[128 = 0]

[126 121 134 128 126 120 158 121 129 152 130 144 149 135 132 112 133 145
 144 113 145 134 134 131 122 133 112 117 166 138 125 117 124 160 142 129
 142 180 120   9 122 126 135 132 135 140 122 150 110 126 165 103] | Z548.z796
[129 145 138 120 106 109  64 111 116 137 123 132 101 158 154 138 120 130
 131 120 117 124 153 150  71 135 127 210 183 131 137 138 140 137 134 154
 138  64 115 142 125 111 122 110 132 158 131 142  90 141 151  92] | z482.Z728
[110 123 148 116  99 126 104 115 165 148 128 100 157 131 120 104 101 131
 108 144 122 125 110 141 149 139 138 130 107 138 131 120 137 127 138 141
 138 156 139 138 126 121  17 131  96 101 112 129 136 135  76 176] | z382.z737
[119 108 126 119 131 133 128 116 126 149 124 114 144 132 132 106 126 127
 146 141 133 136 133 140 155 141 123 148 112 125 126 122 130 135 138 131
 141 151 120 143 129 129 106 126 117 117 121 142 120 139 118 126] | z382.z284
[112 109 128 102 131 124 122 110 155 141 119  95 138 135 154 137 118 130
 105 140 134 124 118 142 152 104 126 190 121 126 124 125 139 124 152 157
 146 178 146 122 128 120  48 113 108 114 119 141 117 149  71 164] | z382.z737
[112 123 129 121 138 131 113 115 166 134 125 107 144 131 136 128 112 129
  99 147 125 126 107 133 153 138 146 163 115 147 128 129 128 107 132 144
 134 173 140 160 132 127  21 133  95 108 118 133 127 132  99 176] | z382.z737
[113 124 137 116 128 138 108 119 157 139 122 102 144 130 133 136 110 132
  95 153 116 120 116 140 146 121 145 156 115 132 135 126 129 112 135 164
 132 150 148 199 129 125  57 138 100 112 108 118 122 139  73 176] | z382.z737
[130 149 142 140 119 120  86 112 117 132 125 139 122 146 128 128 124 130
 123 118 110 128 145 143  85 113 149 119 124 123 152 140 150 125 119 162
 120  48 125 222 129 123 187 140 137 146 123 115 113 142 106 107] | z482.z517
[133 134 129 137 130 125 129 131 111 130 127 139 117 140 135 130 135 128
 135 115 135 122 142 130  96 123 122 134 154 127 135 134 128 141 125 126
 131 104 117 113 124 124 163 124 140 146 133 130 114 128 153 104] | Z548.z796
[123 135 137 115 117 126  68 120  88 128 125 114  92 137 155 133 116 120
 129 119 103 113 150 155  86 109 143 201 147 121 147 131 145 105 128 194
 135  16 140 182 129 118 234 133 115 149 129 116 103 149 132 134] | z482.z517
[110 108 119 119 150 127 137 129 168 131 118 115 141 127 149 145 127 132
 106 152 139 126 105 135 155 133 118 195 144 135 119 135 122 121 136 145
 135 231 143 115 127 131  40 121  96 123 121 150 112 140 139 150] | z382.Z179
[117 141 143 131 115 105  91 118 114 121 128 149  98 142 140 141 121 122
 122 113 112 134 149 145  80 121 134 168 188 125 151 132 135 119 129 174
 138  84 134 101 127 124 206 127 119 164 133 123 101 135 163  93] | z482.z517
[123 123 129 121 130 138 126 122 146 127 133 119 135 123 130 128 116 132
 115 152 129 126 117 126 146 137 126 152 114 132 126 129 128  98 128 146
 131 148 140 153 138 120  65 138 104 113 123 129 131 109 114 162] | z382.z284
[125 134 132 105 126 130 158 120 143 129 125  98 137 129 129 142 123 131
  95 130 128 124 109 123 139  91 135 113  94 127 121 106 130 111 136 167
 144 130 147 109 130 138  54 125 121 108 115 108 149 129  80 197] | z382.z737
[143 151 135 150  89 125  84 134 115 149 125 127 106 155 153 119 122 123
 135 123 125 114 151 132  80 147 141 178 145 132 125 142 124 142 134 132
 134  57 117 144 124 109  69 124 148 141 131 142 106 118 147 123] | z482.Z728
[106 111 136 115 141 130 132 111 165 136 125 112 159 126 120 126 114 134
  97 140 122 133 118 142 159 118 139 125 109 125 135 111 132 123 132 163
 141 190 143 156 128 132  79 131 102 116 111 125 134 145  77 159] | z382.Z179
[128 156 133 127 117 126  90 128  98 120 128 134 103 136 146 134 128 120
 129 127 117 120 140 143 105 130 129 173 152 129 139 137 141 112 126 154
 130  78 120 147 128 120 163 128 120 144 127 121 113 132 151 119] | z482.Z728
[114 107 140 130 116 117 133 117 134 156 128 141 158 128 127  89 120 134
 158 136 141 133 137 137 129 159 115 116 157 136 128 122 123 166 139 114
 137 170 128  54 126 128 128 139 132 140 122 165 104 123 159  97] | Z548.z573
[122 144 151 127 130 122  88 118 120 120 119 126 112 140 138 150 125 135
  98 121 102 118 157 144  81 105 144 153 131 123 149 137 138 117 121 176
 128  60 137 222 132 125 162 122 124 141 130 108 113 149 108 128] | z482.z517
[126 124 120 140 132 128 121 131 131 150 122 138 134 138 139 121 127 130
 135 127 132 134 145 130 104 134 134 147 139 134 125 125 119 145 133 123
 125 138 130 144 123 128 134 138 136 138 129 147 101 129 141 109] | z482.z254
[144 149 125 138 117 117  97 134 107 133 127 136  92 151 167 137 131 122
 137 117 125 116 154 130  76 127 130 201 163 129 129 143 126 129 128 136
 130  68 118 131 123 116 125 124 145 155 131 142  99 124 176 117] | z482.Z728
[119 127 135 132 135 133 131 123 138 137 125 132 140 134 124 119 123 132
 128 138 133 129 126 129 134 137 134 131 131 131 125 131 126 131 133 137
 131 150 131 130 131 126 104 140 118 124 127 127 121 127 136 133] | z382.z284
[135 146 131 134 138 116 145 130 113 118 132 143  96 135 132 149 139 130
 111 110 126 126 139 124  91  98 135 124 142 117 116 131 128 125 128 163
 128 100 133  99 124 128 169 121 127 141 133 119 122 126 147 131] | z482.z254
[109 114 142 135 140 121 120 108 128 146 123 139 154 138 130 116 130 136
 132 130 125 137 142 142 113 126 126 132 158 130 145 132 131 157 136 137
 138 151 129 152 129 126 168 133 130 144 124 147  98 148 119  86] | Z548.z573
[106 126 140 129 115 124 104 119 162 151 113 102 151 150 125 114 108 134
 100 128 125 120 124 135 122 127 141 126 107 134 131 131 134 138 124 145
 137 138 141 180 127 122  30 130 125 110 115 136 125 139  56 163] | z382.z737
[129 131 134 131 157 126 101 120 107 128 124 135 118 126 133 138 132 122
 128 122 116 126 140 138 103 110 143 124 132 118 140 136 132 124 122 143
 125  76 134 199 131 126 210 124 135 143 136 119 115 144 113 113] | z482.z517
[136 162 140 148 104 110  87 125 106 134 129 145 111 170 142 128 128 126
 126 110 120 125 154 137  55 119 130 156 173 128 145 146 135 145 129 150
 132  61 114 137 150 111 153 123 148 161 135 131  92 131 152  91] | z482.Z728
[110 137 140 125 108 111 130 127 134 139 132 137 132 141 145 111 117 127
 141 122 136 138 136 139 111 146 112 169 196 133 133 121 128 139 146 154
 146 159 127   4 122 124 137 133 114 153 122 148  98 122 183 106] | Z548.z796
[112 139 155 139  90 111 113 112 124 164 129 138 153 144 123  81 114 131
 131 107 128 136 143 141  87 142 130  90 158 130 135 123 131 158 142 142
 136 106 135  51 128 123 170 141 138 140 118 134 111 121 145 100] | Z548.Z754
[128 135 139 139 107 119 114 118 124 148 144 138 139 146 110 100 125 130
 138 120 129 130 143 136 103 145 129 107 146 132 140 132 127 157 135 119
 132 111 120 128 130 121 131 138 145 138 126 140 112 129 138 101] | Z548.Z754
[123 151 128 129 121 110 122 116 116 114 127 133 116 143 131 142 132 127
 115 111 121 132 135 135  90 103 119 125 156 121 140 145 140 128 131 170
 135  93 128 101 127 128 183 117 132 147 132 113 119 136 135 112] | z482.z517
[132 147 143 138 116 113 103 104 128 142 134 126 132 152 122 126 121 136
  99 107 111 118 141 141  81 102 150  91 119 123 146 136 143 135 128 156
 127  68 143 198 128 125 144 122 149 135 128 111 118 145  81 126] | z482.z517
[109 119 146 126 136 121  96 102 112 132 130 147 142 126 116 109 124 132
 134 135 108 137 135 150 123 132 123 107 151 130 156 129 137 142 130 152
 128 111 139 181 129 136 243 141 110 147 126 124 109 148 128  80] | Z548.Z754
[116 138 136 139 128 113 110 125 139 144 120 142 125 145 158 126 118 126
 108 116 137 116 146 138  82 125 145 188 177 127 131 133 129 141 143 164
 138 141 144  82 125 123 137 128 122 156 124 151  82 141 144 117] | z482.z254
[126 139 136 137 110 115 140 122 119 127 133 142 138 149 137 127 128 139
 132 108 143 134 131 132  92 127 114 115 178 137 136 130 128 171 140 136
 142 141 118  42 124 125 108 128 139 148 129 141  99 125 163 101] | Z548.z796
[124 135 130 131 112 113 157 135 145 135 130 136 140 144 133 118 127 127
 127 112 148 134 131 130 120 140 118 139 174 131 120 119 119 146 141 130
 140 190 126   4 123 126  93 132 127 142 123 153 110 114 166 117] | Z548.z796
[144 138 126 140 112 118 121 124 107 146 129 134 121 152 141 127 139 130
 135 106 132 119 150 128  92 112 130 125 132 128 129 141 133 150 128 120
 127  86 118 126 126 116 131 125 163 143 130 137 116 124 134 117] | z482.z254
[126 130 144 126 128 116 126 121 118 133 125 131 122 143 139 132 125 130
 108 108 113 121 137 141  90  97 135 127 136 122 139 126 131 129 131 182
 133  80 141 129 125 126 181 133 132 147 126 115 111 135 117 139] | z482.z517
[115 130 135 114 124 124  98 115 142 151 119 104 136 143 141 129 108 133
  98 127 116 115 134 146 117 111 149 163 107 128 137 131 134 111 132 175
 132 106 152 198 129 120  95 128 115 121 115 126 117 144  71 168] | z382.z737
[109 127 134 119 112 129 116 119 149 136 123 113 139 132 140 128 105 133
 107 147 126 129 115 135 141 129 133 171 133 133 130 120 137 114 136 159
 142 166 146 116 129 124  37 129  95 116 113 127 124 135  96 176] | z382.z737
[128 136 135 128 139 119  94 108 112 115 124 131 119 143 143 156 137 130
 121 131 117 132 147 147  98 109 125 169 150 127 152 141 135 128 117 160
 138  81 123 216 132 124 167 117 126 147 137 127 105 156 119 115] | z482.z517
[103 122 144 129 124 104 143 112 139 146 128 156 158 142 125 102 129 139
 135 106 144 140 136 134 120 131 118 102 179 135 138 126 128 171 144 136
 146 182 128   4 122 131 156 129 137 149 122 143 105 129 153  84] | Z548.z796
[112 133 146 126 127 114 114 105 114 144 128 140 134 142 129 110 121 131
 134 124 125 129 142 148 104 130 129 122 153 129 146 126 135 143 135 158
 138 114 128 131 120 127 186 141 122 147 124 134 102 140 135 110] | Z548.z573
[131 132 137 121 102 131  97 121  96 141 131 123 113 136 146 107 122 125
 161 128 121 128 146 146 112 132 124 163 142 128 126 124 125 130 135 142
 138  70 120 101 130 118 175 138 128 146 125 141 116 129 155 116] | z482.Z728
[111 125 151 140  94 116 108 110 118 162 129 151 161 139 104  67 119 137
 155 111 122 132 143 139 111 151 133  60 137 127 137 121 132 165 134 115
 127 103 129  97 127 122 232 149 143 144 118 157 118 129 131  71] | Z548.Z754

[126 126 116  93 117 127 115 130 150 145 137 134 139 146 130 140 102 127
 119 118 113 140 107 137 121 156 126 133 117 133 136 136 122 130 145 132
 114 124 140 115 134 166 133 143 129 154 123 120 123 108 161 131] | z503.E
[144 114 129 113 126 128 150 121 137 160 134 112 140 124 134 130 114 119
 136 130 127 151 135 136 145 143 136 143 119 105 102 129 122 114 130 156
 113 108 159  97 114 154 121 124  93 117 112 107 141 139 122 121] | z384.P
[129 119 111 117 119 113 176 124 134 157 134 136 150 142 159 136 117 119
 117 130 120 144 129 126 129 143 106 139 128 132 135 143 117 145 136 122
 107 120 109 113 141 175 140 125 125 146 106  96 118 114 156 105] | z503.E
[131 140 131 114 127 128  92 135 128 141 130 131 146 122 118 135  99 102
 119 121 120 134 140 142 134 148 134 129 122 120 149 138 124 113 151 122
 116 127 155 119 139 167 129 151 117 142 128 126 119 114 162 137] | z532.G
[143 103 134 123 148 131 102 121 133 116 143 103 111 150  98 124 115 127
 144 142 116 132 128 145  82 172 120 134 108 104 115 133 126 121 136 132
 120 122 176 100 121 123 128 100  92 125 117 132 125 130 123 108] | z532.K
[144  96 126 119 101 127 150 102 127 192 101 125 118  80 134 130 120 132
 111 135 117 135 152 129 147  95 135 141 149 142 104 124 119 128 103 121
 132 130  64 127 135 162 125 148 117  97 140 114 140 124 128 113] | z384.V
